Below is a small trained network, with its code and all its weights. Each question gives an input and a class and asks what happens when units are switched off, that is, made to give their printed mean instead of their output.

import numpy as np


def w(rows, s, z=0):
    codes = np.array(rows[::2]) - 128.0
    scale = np.full(codes.shape[1], s)
    scale[-1] = z or s
    return codes * scale


def f(y):
    return np.maximum(y, 0)


def log_softmax(a):
    a = a - a.max(-1, keepdims=True)
    return a - np.log(np.exp(a).sum(-1, keepdims=True))


def net(x, mask):
    res = np.array(x, float).reshape(1, 8) / 4 @ E
    y = f(res @ A[0][:, :-1].T + A[0][:, -1])
    res = res + np.where(mask, y, B[0][:, -1]) @ B[0][:, :-1]
    return log_softmax(res[-1] @ U[:, :-1].T + U[:, -1])


A, B = {}, {}
E = w([
[113,146,140,109,138,125,149,126],'x0',
[135,145,127,124,130,117,122,136],'x1',
[77,193,164,141,96,78,134,175],'x2',
[69,174,31,241,158,162,159,85],'x3',
[127,137,10,39,69,197,94,204],'x4',
[150,123,120,129,130,130,114,126],'x5',
[104,122,149,128,126,144,154,123],'x6',
[142,178,155,129,109,180,2,39],'x7',
],0.0087)
A[0] = w([
[116,127,91,60,87,169,128,180,1],'N0',
[112,155,163,79,53,182,67,72,57],'N1',
[137,83,91,93,144,106,196,220,51],'N2',
[132,73,120,122,139,105,151,181,53],'N3',
[166,52,208,10,65,98,98,173,68],'N4',
[120,138,56,116,88,187,151,199,183],'N5',
],0.013,0.0049)
B[0] = w([
[254,135,150,169,125,95,152,121,186],'N0',
[131,112,130,152,158,134,101,214,203],'N1',
[122,143,117,151,145,161,68,211,204],'N2',
[146,114,154,159,153,128,81,133,167],'N3',
[114,138,86,119,106,157,150,60,249],'N4',
[72,116,158,101,126,98,161,73,215],'N5',
],0.017,0.014)
U = w([
[103,162,59,141,88,171,163,86,186],'0',
[168,114,170,147,136,185,87,198,3],'1',
[229,100,254,133,121,81,178,81,72],'2',
[134,112,124,113,103,140,140,119,244],'3',
],0.0097,0.006)

Each question gives the input, the list of numbers given to net, and the class t.
The units are the neurons (one row each of A and B). Each row of codes is followed by its name. A weight is (code - 128) times the scale printed after its matrix; where a second scale follows, it is the last column's (A, B and U).
mask holds one flag per neuron, in row order. A switched-off neuron (its flag False) gives its mean, the last column of its row in B, instead of its output. The means were averaged over made-up inputs and are rounded, as every weight is.
A unit's drop is (log p(t) with every unit on - log p(t) with that unit switched off) / (log p(t) with every unit on - log p(t) with every unit switched off).
The circuit of an input: a set's keep is (log p(t) with only the set's units on - log p(t) with every unit switched off) / (log p(t) with every unit on - log p(t) with every unit switched off). Starting from all 6 units, units are removed one at a time, each time the one whose removal leaves the highest keep (on an exact tie, the one counted first), for as long as the keep stays at least 0.8.
circuit, biggest first: the units of the circuit, biggest drop first
most important unit: the unit with the biggest drop
k most important neurons: the k neurons with the biggest drops, biggest first
drop of u: that unit's drop, to one decimal
input [-6,4,5,-3,6,-1,-4,-5], class 2: circuit, biggest first	(N0)
input [-4,-4,-5,-2,-2,6,6,6], class 1: 3 most important neurons	(N1 N5 N4)
input [1,1,6,-7,8,-6,5,-3], class 2: 2 most important neurons	(N0 N5)
input [-5,-1,8,-3,-6,-1,5,7], class 1: 3 most important neurons	(N1 N5 N0)
input [-4,6,6,5,6,1,-3,-3], class 2: 3 most important neurons	(N0 N5 N4)
input [3,8,5,4,8,-1,1,-6], class 2: 2 most important neurons	(N5 N0)
input [-1,-3,5,-4,-2,-3,0,-1], class 0: circuit, biggest first	(N4 N0)
input [-6,-4,-4,2,3,2,5,-5], class 1: 2 most important neurons	(N2 N4)
input [-3,8,1,-8,8,-2,6,-8], class 0: 2 most important neurons	(N4 N2)
input [4,-6,3,3,1,-7,-1,-4], class 1: 2 most important neurons	(N4 N2)
input [-8,3,-6,4,7,4,-6,2], class 2: circuit, biggest first	(N0 N5)
input [-4,-4,5,-5,-5,1,-8,1], class 3: 2 most important neurons	(N0 N5)
input [5,8,-6,-2,-2,4,1,0], class 0: 3 most important neurons	(N0 N1 N3)
input [-1,4,0,-3,5,-2,-5,-8], class 1: 3 most important neurons	(N2 N3 N0)
input [0,-1,8,5,-5,0,5,-7], class 1: most important unit	N4
input [5,-7,-7,-6,6,2,2,1], class 0: 2 most important neurons	(N4 N2)
input [7,-8,-8,-3,3,3,-5,7], class 1: 2 most important neurons	(N1 N5)
input [1,7,-3,2,4,-8,0,-7], class 1: 2 most important neurons	(N2 N4)
input [7,-8,2,-1,8,1,-7,0], class 2: 2 most important neurons	(N0 N5)
input [-3,-3,-6,-1,-5,2,-2,5], class 1: most important unit	N5
input [1,4,-3,-8,5,1,5,1], class 0: drop of N4	3.6
input [4,-7,2,-1,2,-5,3,7], class 1: drop of N4	0.0
input [0,-2,4,-7,-6,-4,1,2], class 0: drop of N4	0.6
input [5,4,2,-6,3,6,5,3], class 0: drop of N4	2.4
